Below is a small trained network, with its code and all its weights. Each question gives an input and a class and asks what happens when units are switched off, that is, made to give their printed mean instead of their output.

import numpy as np


def w(rows, s, z=0):
    codes = np.array(rows[::2]) - 128.0
    scale = np.full(codes.shape[1], s)
    scale[-1] = z or s
    return codes * scale


def norm(h):
    return h / np.sqrt((h * h).mean(-1, keepdims=True) + 1e-5)


def f(y):
    return np.maximum(y, 0)


def log_softmax(a):
    a = a - a.max(-1, keepdims=True)
    return a - np.log(np.exp(a).sum(-1, keepdims=True))


def net(x, mask):
    res = np.array(x, float).reshape(1, 8) / 4 @ E
    u = 0
    for l in range(2):
        y = f(norm(res) @ A[l][:, :-1].T + A[l][:, -1])
        res = res + np.where(mask[u : u + 11], y, B[l][:, -1]) @ B[l][:, :-1]
        u += 11
    return log_softmax(norm(res)[-1] @ U[:, :-1].T + U[:, -1])


A, B = {}, {}
E = w([
[64,184,22,172,143,200,105,142,130],'x0',
[184,122,118,215,17,99,111,174,157],'x1',
[129,127,126,129,128,124,128,129,126],'x2',
[97,183,118,136,77,98,142,3,94],'x3',
[201,88,122,131,127,203,131,82,69],'x4',
[135,209,195,162,139,172,153,145,107],'x5',
[92,119,149,132,114,132,78,150,65],'x6',
[104,74,177,216,178,139,99,82,164],'x7',
],0.0042)
A[0] = w([
[149,136,127,54,65,133,155,168,108,13],'L0N1',
[92,131,159,141,118,122,65,170,47,18],'L0N2',
[205,137,66,139,145,114,243,87,233,23],'L0N3',
[122,127,119,131,68,108,214,28,144,40],'L0N4',
[64,195,137,128,120,59,168,70,129,143],'L0N5',
[172,80,119,120,195,126,174,235,182,79],'L0N6',
[72,115,164,128,69,124,95,117,65,124],'L0N7',
[77,178,189,114,131,24,146,181,177,151],'L0N8',
[96,66,121,133,107,83,59,169,13,69],'L0N9',
[207,92,166,120,115,151,157,93,61,156],'L0N10',
[254,74,86,143,138,228,128,82,26,3],'L0N11',
],0.0066,0.0036)
B[0] = w([
[120,134,139,130,186,69,173,128,86,163],'L0N1',
[158,210,138,112,136,149,109,88,177,158],'L0N2',
[139,250,192,80,186,119,83,97,188,183],'L0N3',
[148,119,156,134,112,128,51,190,72,184],'L0N4',
[120,112,141,106,102,165,71,164,89,232],'L0N5',
[125,154,156,116,82,144,25,140,50,225],'L0N6',
[182,168,153,111,176,122,116,138,170,197],'L0N7',
[64,94,127,104,61,133,141,105,167,252],'L0N8',
[165,224,160,94,150,121,100,101,199,194],'L0N9',
[87,87,142,99,71,115,140,116,163,231],'L0N10',
[2,165,133,119,83,90,107,165,174,221],'L0N11',
],0.0084,0.0043)
A[1] = w([
[226,139,105,174,59,90,86,144,161,32],'L1N1',
[117,154,65,155,136,128,122,153,124,45],'L1N2',
[162,181,74,87,100,78,198,165,88,42],'L1N3',
[124,79,172,196,128,164,75,97,188,80],'L1N4',
[154,154,106,200,35,99,158,153,175,107],'L1N5',
[129,84,152,223,172,107,107,90,150,59],'L1N6',
[78,158,146,62,107,111,94,111,93,254],'L1N7',
[116,151,48,184,145,141,129,149,122,54],'L1N8',
[142,82,31,106,167,103,114,105,105,85],'L1N9',
[121,164,105,156,80,71,99,2,69,86],'L1N10',
[93,192,78,144,136,157,85,115,117,106],'L1N11',
],0.0081,0.004)
B[1] = w([
[158,111,92,82,206,205,173,101,103,150],'L1N1',
[157,88,190,112,91,66,115,90,145,133],'L1N2',
[53,191,124,254,190,25,92,104,52,135],'L1N3',
[130,201,53,95,109,58,154,138,68,160],'L1N4',
[87,84,140,102,211,215,180,98,131,156],'L1N5',
[128,196,77,149,174,76,200,143,67,136],'L1N6',
[170,112,71,212,153,155,166,116,143,248],'L1N7',
[158,68,182,83,89,80,158,103,121,134],'L1N8',
[197,129,164,176,167,164,139,128,147,131],'L1N9',
[112,115,119,81,139,147,51,250,132,148],'L1N10',
[175,72,221,87,74,65,158,110,139,170],'L1N11',
],0.0082,0.014)
U = w([
[10,112,79,102,43,131,126,145,203,95],'0',
[168,120,130,98,92,185,6,231,42,77],'1',
[185,251,189,66,185,114,85,65,207,31],'2',
[149,75,89,123,186,195,194,87,101,209],'3',
[125,178,69,205,136,10,169,126,34,27],'4',
[198,23,206,81,29,43,168,83,137,2],'5',
[173,123,87,180,120,149,137,102,148,231],'6',
],0.011,0.0056)

Each question gives the input, the list of numbers given to net, and the class t.
The units are the neurons (one row each of A and B). Each row of codes is followed by its name. A weight is (code - 128) times the scale printed after its matrix; where a second scale follows, it is the last column's (A, B and U).
mask holds one flag per neuron, layer by layer. A switched-off neuron (its flag False) gives its mean, the last column of its row in B, instead of its output. The means were averaged over made-up inputs and are rounded, as every weight is.
A unit's drop is (log p(t) with every unit on - log p(t) with that unit switched off) / (log p(t) with every unit on - log p(t) with every unit switched off).
The circuit of an input: a set's keep is (log p(t) with only the set's units on - log p(t) with every unit switched off) / (log p(t) with every unit on - log p(t) with every unit switched off). Starting from the 12 units with the biggest drops (on a tie, the unit counted first), units are removed one at a time, each time the one whose removal leaves the highest keep (on an exact tie, the one counted first), for as long as the keep stays at least 0.8.
circuit, biggest first: the units of the circuit, biggest drop first
k most important neurons: the k neurons with the biggest drops, biggest first
top k neurons in layer l: the k neurons of layer l with the biggest drops, biggest first
input [-4,4,1,-4,-8,1,-1,-5], class 0: circuit, biggest first : L0N8
input [-8,4,-8,-6,-5,7,4,-8], class 4: 3 most important neurons : L0N1, L1N3, L1N11
input [5,7,1,-6,5,1,-2,6], class 3: 3 most important neurons : L1N5, L0N5, L1N1
input [-6,8,7,-1,-3,-4,8,-4], class 2: 2 most important neurons : L0N9, L0N7
input [-6,5,0,-2,0,4,3,-7], class 4: circuit, biggest first : L0N1, L1N3
input [-7,0,7,-5,7,3,1,4], class 0: 3 most important neurons : L0N11, L0N10, L1N11
input [-4,-1,-7,7,0,-8,-8,-4], class 2: 3 most important neurons : L0N3, L0N6, L0N8
input [-3,0,5,5,4,-2,-6,7], class 4: 2 most important neurons : L1N4, L0N6
input [-1,7,5,-4,0,-1,5,5], class 3: circuit, biggest first : L1N1, L1N5
input [-2,4,2,4,-2,-6,-3,-6], class 4: 3 most important neurons : L0N1, L1N3, L0N6
input [-5,6,1,7,8,-2,-3,6], class 0: circuit, biggest first : L0N11, L1N10
input [-8,-1,6,3,8,7,-6,5], class 0: circuit, biggest first : L0N11, L0N10, L1N11
input [-7,7,3,4,2,-7,3,-1], class 3: circuit, biggest first : L1N1, L1N11
input [1,4,5,-3,6,0,3,8], class 4: most important neuron : L1N4
input [5,4,-2,-3,8,-8,-6,6], class 0: 2 most important neurons : L0N11, L1N7
input [-3,8,2,-6,2,-1,-1,3], class 3: 3 most important neurons : L1N1, L1N5, L0N5
input [5,8,6,-4,-5,-1,-5,-5], class 3: 2 most important neurons : L1N5, L1N1
input [2,-3,8,-7,-5,-7,-3,-4], class 1: 2 most important neurons : L0N6, L0N11
input [7,-5,-5,-1,8,-7,-5,8], class 0: top 4 neurons in layer 1 : L1N7, L1N1, L1N5, L1N3
input [3,4,5,-7,-1,-5,-1,0], class 1: circuit, biggest first : L0N6
input [3,-8,1,4,-6,1,5,-4], class 3: circuit, biggest first : L1N7, L0N11
input [7,3,8,7,-1,5,-5,7], class 1: top 2 neurons in layer 0 : L0N5, L0N4
input [5,-6,-2,-4,5,0,-1,8], class 4: top 2 neurons in layer 1 : L1N4, L1N5
